Below are the code and all the weights of a small trained network. Each question names an input and a target symbol and asks about switching units off, where a switched-off unit gives its printed mean instead of its output.

import numpy as np


def w(rows, s, z=0):
    codes = np.array(rows[::2]) - 128.0
    scale = np.full(codes.shape[1], s)
    scale[-1] = z or s
    return codes * scale


def f(y):
    return np.maximum(y, 0)


def softmax(a):
    e = np.exp(a - a.max(-1, keepdims=True))
    return e / e.sum(-1, keepdims=True)


def log_softmax(a):
    a = a - a.max(-1, keepdims=True)
    return a - np.log(np.exp(a).sum(-1, keepdims=True))


def net(x, mask):
    ids = ['ΓΛΞΩαβδεζηθμστφψ'.index(c) for c in x.split()]
    T = len(ids)
    res = E[ids] + P[:T]
    u = 0
    for l in range(2):
        q, k, v = (res @ M[l].T for M in (Q, K, V))
        z = softmax(np.where(np.tri(T) > 0, q @ k.T / 3**0.5, -1e9)) @ v
        res = res + np.where(mask[u], z, O[l][:, -1]) @ O[l][:, :-1]
        u += 1
        y = f(res @ A[l][:, :-1].T + A[l][:, -1])
        res = res + np.where(mask[u : u + 4], y, B[l][:, -1]) @ B[l][:, :-1]
        u += 4
    return log_softmax(res[-1] @ U[:, :-1].T + U[:, -1])


Q, K, V, O, A, B = {}, {}, {}, {}, {}, {}
E = w([
[111,175,152],'Γ',
[64,58,75],'Λ',
[55,93,136],'Ξ',
[116,99,118],'Ω',
[42,206,173],'α',
[109,104,126],'β',
[93,107,126],'δ',
[148,178,131],'ε',
[147,46,105],'ζ',
[128,67,110],'η',
[247,173,187],'θ',
[135,84,95],'μ',
[135,52,114],'σ',
[140,99,127],'τ',
[119,115,104],'φ',
[135,162,36],'ψ',
],0.012)
P = w([
[118,254,231],'0',
[213,33,126],'1',
[176,8,96],'2',
[136,111,137],'3',
[103,85,137],'4',
[135,59,130],'5',
[150,116,161],'6',
[111,111,136],'7',
[93,111,119],'8',
[92,118,117],'9',
[102,90,118],'10',
[78,125,114],'11',
[111,73,90],'12',
[104,74,92],'13',
],0.0043)
Q[0] = w([
[124,95,2],'0.h0',
[213,150,113],'0.h0',
[116,109,113],'0.h0',
],0.006)
K[0] = w([
[254,72,170],'0.h0',
[39,140,152],'0.h0',
[148,93,123],'0.h0',
],0.0039)
V[0] = w([
[104,89,209],'0.h0',
[59,124,196],'0.h0',
[97,253,68],'0.h0',
],0.0057)
O[0] = w([
[108,26,115,154],'0.h0',
[69,134,245,246],'0.h0',
[116,255,117,247],'0.h0',
],0.0079,0.0013)
A[0] = w([
[210,163,254,142],'0.n0',
[199,134,10,254],'0.n1',
[162,209,166,69],'0.n2',
[85,243,175,126],'0.n3',
],0.0072,0.0042)
B[0] = w([
[104,61,47,167],'0.n0',
[1,223,153,219],'0.n1',
[24,117,61,157],'0.n2',
[59,59,176,254],'0.n3',
],0.0074,0.0049)
Q[1] = w([
[175,64,102],'1.h0',
[193,155,132],'1.h0',
[244,187,140],'1.h0',
],0.011)
K[1] = w([
[180,151,31],'1.h0',
[214,163,69],'1.h0',
[212,2,136],'1.h0',
],0.0096)
V[1] = w([
[254,171,141],'1.h0',
[108,92,171],'1.h0',
[218,50,171],'1.h0',
],0.0091)
O[1] = w([
[3,197,88,4],'1.h0',
[108,35,168,156],'1.h0',
[6,5,136,31],'1.h0',
],0.0061,0.021)
A[1] = w([
[131,2,3,101],'1.n0',
[127,153,204,28],'1.n1',
[38,127,161,3],'1.n2',
[59,95,67,3],'1.n3',
],0.0073,0.0045)
B[1] = w([
[178,181,81,174],'1.n0',
[185,97,172,250],'1.n1',
[206,255,111,128],'1.n2',
[148,202,173,128],'1.n3',
],0.006,0.0018)
U = w([
[160,130,119,8],'Γ',
[172,115,78,253],'Λ',
[125,98,148,127],'Ξ',
[122,133,121,17],'Ω',
[205,143,221,88],'α',
[115,134,126,128],'β',
[126,135,145,73],'δ',
[135,139,118,5],'ε',
[121,126,112,85],'ζ',
[127,131,114,157],'η',
[150,137,83,169],'θ',
[120,157,117,41],'μ',
[124,116,104,82],'σ',
[109,128,108,139],'τ',
[110,176,148,220],'φ',
[169,244,107,209],'ψ',
],0.011,0.0045)

Each question gives the input, a string of symbols that net reads in full, and the target symbol t.
The units are the heads (3 rows each of Q, K, V and O) and the neurons (one row each of A and B). Each row of codes is followed by its name. A weight is (code - 128) times the scale printed after its matrix; where a second scale follows, it is the last column's (O, A, B and U).
mask holds one flag per unit, layer by layer, with each layer's heads first. A switched-off unit (its flag False) gives its mean, the last column of its rows in O or B, instead of its output. The means were averaged over made-up inputs and are rounded, as every weight is.
A unit's drop is (log p(t) with every unit on - log p(t) with that unit switched off) / (log p(t) with every unit on - log p(t) with every unit switched off).
The circuit of an input: a set's keep is (log p(t) with only the set's units on - log p(t) with every unit switched off) / (log p(t) with every unit on - log p(t) with every unit switched off). Starting from all 10 units, units are removed one at a time, each time the one whose removal leaves the highest keep (on an exact tie, the one counted first), for as long as the keep stays at least 0.8.
units of the circuit, in order: the units of the circuit, biggest drop first
most important unit: the unit with the biggest drop
top k neurons: the k neurons with the biggest drops, biggest first
drop of u: that unit's drop, to one decimal
input ψ ψ ψ φ α β, target ψ: most important unit	1.h0
input Λ ψ Λ α ψ α ε ψ φ η θ τ ψ β, target ψ: units of the circuit, in order	[1.h0, 0.n1, 0.h0]
input ψ α Ξ ζ, target ψ: units of the circuit, in order	[1.h0, 0.h0, 0.n1]
input α ζ θ η Λ α α ε α Ξ α Λ, target α: units of the circuit, in order	[0.h0, 1.h0, 0.n2, 0.n3]
input β ψ Ω, target ψ: units of the circuit, in order	[0.n1, 1.h0, 0.h0]
input ψ Ξ Γ ζ σ Λ ε α ε ψ δ, target ψ: units of the circuit, in order	[1.h0, 0.h0, 0.n1]
input θ ψ φ η η, target ψ: units of the circuit, in order	[0.n1, 1.h0, 0.h0]
input η Γ φ ψ ψ Ξ, target ψ: top 2 neurons	[0.n1, 0.n3]
input φ ψ ψ Ξ φ ζ, target ψ: units of the circuit, in order	[1.h0, 0.n1, 0.h0]
input ψ α τ, target ψ: units of the circuit, in order	[1.h0, 0.h0, 0.n1]
input ψ α Ξ φ ε ψ α Λ β α Ω, target ψ: units of the circuit, in order	[1.h0, 0.h0, 0.n1]
input ψ η μ, target ψ: units of the circuit, in order	[1.h0, 0.n1, 0.h0]
input ψ ψ θ α, target ψ: units of the circuit, in order	[0.h0, 1.h0]
input μ ψ Ω δ, target ψ: units of the circuit, in order	[0.n1, 1.h0, 0.h0]
input τ ψ η, target ψ: drop of 0.n1	0.6
input ψ φ α θ, target ψ: drop of 0.n0	0.2
input ψ α ε η ζ β σ, target ψ: drop of 1.n0	0.0
